Below are the code and all the weights of a small trained network. Each question names an input and a class and asks about switching units off, where a switched-off unit gives its printed mean instead of its output.

import numpy as np


def w(rows, s, z=0):
    codes = np.array(rows[::2]) - 128.0
    scale = np.full(codes.shape[1], s)
    scale[-1] = z or s
    return codes * scale


def f(y):
    return np.maximum(y, 0)


def log_softmax(a):
    a = a - a.max(-1, keepdims=True)
    return a - np.log(np.exp(a).sum(-1, keepdims=True))


def net(x, mask):
    res = np.array(x, float).reshape(1, 8) / 4 @ E
    y = f(res @ A[0][:, :-1].T + A[0][:, -1])
    res = res + np.where(mask, y, B[0][:, -1]) @ B[0][:, :-1]
    return log_softmax(res[-1] @ U[:, :-1].T + U[:, -1])


A, B = {}, {}
E = w([
[131,127,129,126,128,130,115,121,134,125],'x0',
[180,178,194,59,47,130,139,165,114,84],'x1',
[60,219,131,87,131,115,97,115,119,193],'x2',
[129,131,131,128,134,132,138,128,123,130],'x3',
[110,136,120,80,232,75,106,196,109,68],'x4',
[64,162,147,174,124,231,110,189,137,84],'x5',
[134,130,142,127,143,136,124,112,135,128],'x6',
[157,124,172,176,127,111,60,155,2,160],'x7',
],0.0088)
A[0] = w([
[148,156,190,59,64,157,148,147,119,76,75],'neuron 0',
[160,125,147,188,98,114,89,124,66,134,121],'neuron 1',
[98,187,106,66,145,142,150,106,181,156,34],'neuron 2',
[134,134,121,137,81,143,187,127,112,161,71],'neuron 3',
[101,139,134,168,133,175,109,192,147,107,173],'neuron 4',
[39,197,112,89,131,112,96,106,101,163,145],'neuron 5',
[121,164,126,71,228,91,147,199,120,56,107],'neuron 6',
[193,24,147,189,126,138,164,151,135,34,117],'neuron 7',
[176,190,195,73,83,139,149,137,130,108,127],'neuron 8',
[174,94,100,94,115,38,176,55,97,170,56],'neuron 9',
[77,112,67,195,180,129,93,98,145,186,39],'neuron 10',
[72,129,153,156,129,209,139,155,120,81,78],'neuron 11',
[85,143,107,83,128,160,160,104,185,90,78],'neuron 12',
[73,229,150,114,163,88,92,94,137,188,126],'neuron 13',
[86,171,142,174,137,220,110,162,138,78,59],'neuron 14',
[91,219,148,76,100,97,108,126,132,178,96],'neuron 15',
[143,121,166,138,136,133,44,134,46,183,105],'neuron 16',
[93,111,62,155,165,130,145,106,174,146,89],'neuron 17',
[112,108,63,78,103,125,166,115,191,97,82],'neuron 18',
[166,114,159,94,123,42,176,79,113,181,182],'neuron 19',
[149,87,116,161,60,177,180,78,109,133,87],'neuron 20',
[155,116,149,164,52,186,161,75,139,184,69],'neuron 21',
[158,126,107,67,146,107,175,95,180,135,90],'neuron 22',
[117,146,98,91,109,137,208,123,207,101,17],'neuron 23',
[182,145,152,67,88,102,123,138,142,125,102],'neuron 24',
[79,70,107,190,204,125,132,115,148,216,103],'neuron 25',
[122,114,126,89,200,101,128,186,81,62,126],'neuron 26',
[84,76,59,185,178,149,131,95,92,170,108],'neuron 27',
[116,153,112,125,119,128,173,111,255,82,38],'neuron 28',
[140,93,126,80,160,44,121,138,130,140,113],'neuron 29',
[155,134,123,156,77,156,140,84,151,165,1],'neuron 30',
[190,94,132,81,155,64,150,77,127,169,80],'neuron 31',
[89,142,167,159,146,197,123,165,137,88,108],'neuron 32',
[40,215,132,138,121,147,111,141,120,165,63],'neuron 33',
[129,147,115,75,204,95,110,169,148,64,81],'neuron 34',
[182,54,104,169,134,151,158,133,148,30,160],'neuron 35',
[162,132,184,31,100,155,149,165,116,120,51],'neuron 36',
[129,154,144,176,60,150,163,102,153,199,75],'neuron 37',
[117,167,135,124,96,159,131,87,129,197,113],'neuron 38',
[170,133,153,163,121,120,57,133,56,142,35],'neuron 39',
],0.0074,0.00096)
B[0] = w([
[190,159,114,138,190,137,99,226,182,38,226],'neuron 0',
[92,131,155,188,169,83,156,152,57,169,205],'neuron 1',
[118,115,188,166,116,48,197,126,60,157,197],'neuron 2',
[109,84,107,107,177,172,99,145,150,142,174],'neuron 3',
[146,178,61,113,49,165,116,46,97,139,206],'neuron 4',
[121,53,157,76,73,67,195,78,126,107,204],'neuron 5',
[48,44,94,85,202,210,61,146,169,203,238],'neuron 6',
[122,67,185,6,33,34,253,53,93,90,254],'neuron 7',
[199,134,130,129,158,122,125,211,230,59,223],'neuron 8',
[154,201,37,164,57,173,84,64,124,128,235],'neuron 9',
[206,138,120,146,159,118,135,194,223,47,216],'neuron 10',
[173,221,38,132,39,188,113,56,96,119,217],'neuron 11',
[110,188,178,198,155,102,135,136,50,166,212],'neuron 12',
[106,90,146,44,78,43,220,93,168,95,206],'neuron 13',
[178,204,44,144,52,172,112,42,90,144,233],'neuron 14',
[143,81,147,82,74,79,200,116,158,86,201],'neuron 15',
[120,151,220,217,177,60,159,142,66,178,220],'neuron 16',
[195,154,137,153,177,113,137,198,168,89,210],'neuron 17',
[85,161,160,213,171,81,152,141,22,173,221],'neuron 18',
[151,195,33,133,81,188,83,74,139,132,223],'neuron 19',
[54,43,150,55,175,177,74,146,157,171,222],'neuron 20',
[50,44,113,103,225,210,52,159,182,181,237],'neuron 21',
[132,181,140,179,135,142,138,123,72,152,204],'neuron 22',
[111,161,185,218,203,79,122,169,45,207,230],'neuron 23',
[179,152,109,171,168,139,110,163,167,66,192],'neuron 24',
[195,135,104,131,138,86,125,185,213,32,226],'neuron 25',
[46,65,128,71,172,197,77,120,146,207,220],'neuron 26',
[198,137,143,136,161,92,133,193,217,35,219],'neuron 27',
[106,168,191,217,174,78,140,156,34,166,243],'neuron 28',
[104,179,32,107,82,217,70,65,111,147,198],'neuron 29',
[78,73,101,109,179,175,84,153,126,166,195],'neuron 30',
[137,194,63,143,48,162,99,66,101,131,220],'neuron 31',
[140,177,27,133,58,152,110,43,86,129,213],'neuron 32',
[138,110,141,87,70,108,165,67,139,108,208],'neuron 33',
[37,80,126,89,187,183,56,128,143,202,214],'neuron 34',
[109,93,185,77,42,68,215,57,106,127,241],'neuron 35',
[189,124,128,160,181,140,106,190,193,70,203],'neuron 36',
[74,59,140,73,158,189,39,145,179,190,215],'neuron 37',
[116,52,150,72,132,132,131,132,162,134,190],'neuron 38',
[123,162,193,225,194,84,150,134,66,161,210],'neuron 39',
],0.005,0.007)
U = w([
[44,48,115,57,171,195,55,142,157,211,168],'0',
[159,254,22,139,48,169,103,38,103,137,82],'1',
[113,187,221,234,163,65,158,156,40,188,3],'2',
[219,155,121,131,154,107,128,228,220,6,119],'3',
[116,67,182,11,54,56,237,54,124,106,219],'4',
],0.0097,0.00038)

Each question gives the input, the list of numbers given to net, and the class t.
The units are the neurons (one row each of A and B). Each row of codes is followed by its name. A weight is (code - 128) times the scale printed after its matrix; where a second scale follows, it is the last column's (A, B and U).
mask holds one flag per neuron, in row order. A switched-off neuron (its flag False) gives its mean, the last column of its row in B, instead of its output. The means were averaged over made-up inputs and are rounded, as every weight is.
A unit's drop is (log p(t) with every unit on - log p(t) with that unit switched off) / (log p(t) with every unit on - log p(t) with every unit switched off).
The circuit of an input: a set's keep is (log p(t) with only the set's units on - log p(t) with every unit switched off) / (log p(t) with every unit on - log p(t) with every unit switched off). Starting from the 12 units with the biggest drops (on a tie, the unit counted first), units are removed one at a time, each time the one whose removal leaves the highest keep (on an exact tie, the one counted first), for as long as the keep stays at least 0.8.
circuit, biggest first: the units of the circuit, biggest drop first
unit that matters most: the unit with the biggest drop
k most important neurons: the k neurons with the biggest drops, biggest first
drop of u: that unit's drop, to one decimal
input [-4,-7,0,3,5,4,-5,4], class 3: circuit, biggest first	[neuron 27; neuron 25]
input [8,6,3,-8,0,2,7,-5], class 3: circuit, biggest first	[neuron 0]
input [3,-5,-5,0,-5,7,-3,-5], class 1: 4 most important neurons	[neuron 11; neuron 14; neuron 32; neuron 4]
input [-5,-4,5,1,-5,5,-2,-7], class 2: circuit, biggest first	[neuron 28; neuron 23]
input [-7,-1,-7,-5,4,5,-1,-1], class 4: 2 most important neurons	[neuron 7; neuron 35]
input [8,-7,8,8,-2,3,8,3], class 4: circuit, biggest first	[neuron 13; neuron 5]
input [7,-8,-2,-4,0,7,-7,-5], class 3: 2 most important neurons	[neuron 10; neuron 27]
input [-3,3,-8,1,7,0,1,1], class 4: 3 most important neurons	[neuron 7; neuron 35; neuron 21]
input [7,7,6,7,4,5,-7,3], class 3: 2 most important neurons	[neuron 0; neuron 8]
input [5,7,0,0,6,7,7,4], class 1: 2 most important neurons	[neuron 14; neuron 32]
input [2,2,-8,7,8,-6,-5,-5], class 0: 2 most important neurons	[neuron 6; neuron 34]
input [-5,-7,7,-6,4,-1,-3,0], class 3: 2 most important neurons	[neuron 10; neuron 25]
input [-4,0,7,-3,8,-8,-6,8], class 0: 3 most important neurons	[neuron 6; neuron 26; neuron 34]
input [-2,-3,-2,0,7,3,-4,-6], class 0: 3 most important neurons	[neuron 6; neuron 34; neuron 26]
input [1,7,7,-2,-8,0,4,-3], class 0: circuit, biggest first	[neuron 21]
input [7,2,8,-3,7,1,3,2], class 4: 3 most important neurons	[neuron 13; neuron 5; neuron 15]
input [-4,-6,-3,-7,-1,-2,5,-5], class 3: drop of neuron 0	-0.1
input [3,-4,-6,-7,0,-1,-7,-6], class 2: drop of neuron 18	0.3
input [-4,7,5,-2,5,-8,8,0], class 1: drop of neuron 31	0.2
input [-3,3,2,3,7,7,1,3], class 0: unit that matters most	neuron 6
